Below is a small trained network, with its code and all its weights. Each question gives an input and a class and asks what happens when units are switched off, that is, made to give their printed mean instead of their output.

import numpy as np


def w(rows, s, z=0):
    codes = np.array(rows[::2]) - 128.0
    scale = np.full(codes.shape[1], s)
    scale[-1] = z or s
    return codes * scale


def f(y):
    return y / 2 * (1 + np.tanh(0.7978845608 * (y + 0.044715 * y**3)))


def log_softmax(a):
    a = a - a.max(-1, keepdims=True)
    return a - np.log(np.exp(a).sum(-1, keepdims=True))


def net(x, mask):
    res = np.array(x, float).reshape(1, 2) / 4 @ E
    y = f(res @ A[0][:, :-1].T + A[0][:, -1])
    res = res + np.where(mask, y, B[0][:, -1]) @ B[0][:, :-1]
    return log_softmax(res[-1] @ U[:, :-1].T + U[:, -1])


A, B = {}, {}
E = w([
[176,95,49],'x0',
[89,237,5],'x1',
],0.018)
A[0] = w([
[128,137,96,191],'neuron 0',
[202,48,138,151],'neuron 1',
[79,106,176,158],'neuron 2',
[67,121,150,140],'neuron 3',
[55,221,51,254],'neuron 4',
[221,7,173,192],'neuron 5',
[79,188,196,211],'neuron 6',
[115,97,182,163],'neuron 7',
],0.015,0.0061)
B[0] = w([
[121,186,60,157],'neuron 0',
[102,72,2,183],'neuron 1',
[118,149,229,160],'neuron 2',
[145,187,174,147],'neuron 3',
[92,122,21,253],'neuron 4',
[2,43,98,223],'neuron 5',
[96,210,152,182],'neuron 6',
[111,133,152,169],'neuron 7',
],0.0092,0.032)
U = w([
[135,36,70,128],'0',
[183,124,210,157],'1',
[104,94,161,89],'2',
[250,72,158,2],'3',
[196,142,60,191],'4',
],0.012,0.0074)

Each question gives the input, the list of numbers given to net, and the class t.
The units are the neurons (one row each of A and B). Each row of codes is followed by its name. A weight is (code - 128) times the scale printed after its matrix; where a second scale follows, it is the last column's (A, B and U).
mask holds one flag per neuron, in row order. A switched-off neuron (its flag False) gives its mean, the last column of its row in B, instead of its output. The means were averaged over made-up inputs and are rounded, as every weight is.
A unit's drop is (log p(t) with every unit on - log p(t) with that unit switched off) / (log p(t) with every unit on - log p(t) with every unit switched off).
The circuit of an input: a set's keep is (log p(t) with only the set's units on - log p(t) with every unit switched off) / (log p(t) with every unit on - log p(t) with every unit switched off). Starting from all 8 units, units are removed one at a time, each time the one whose removal leaves the highest keep (on an exact tie, the one counted first), for as long as the keep stays at least 0.8.
circuit, biggest first: the units of the circuit, biggest drop first
unit that matters most: the unit with the biggest drop
top k neurons: the k neurons with the biggest drops, biggest first
drop when u is switched off: that unit's drop, to one decimal
input [-5,0], class 1: unit that matters most => neuron 5
input [-6,1], class 1: circuit, biggest first => neuron 5; neuron 1; neuron 4
input [-3,0], class 1: top 3 neurons => neuron 5; neuron 4; neuron 1
input [-3,-6], class 2: top 2 neurons => neuron 4; neuron 2
input [-4,-8], class 2: top 2 neurons => neuron 2; neuron 4
input [-8,-4], class 1: top 2 neurons => neuron 4; neuron 2
input [-4,0], class 1: circuit, biggest first => neuron 5; neuron 4
input [-2,-2], class 2: drop when neuron 4 is switched off => 0.3
input [-3,-5], class 2: top 2 neurons => neuron 4; neuron 2
input [5,5], class 4: drop when neuron 5 is switched off => 1.0
input [-3,-2], class 2: drop when neuron 4 is switched off => -0.1
input [4,6], class 4: drop when neuron 5 is switched off => 1.1
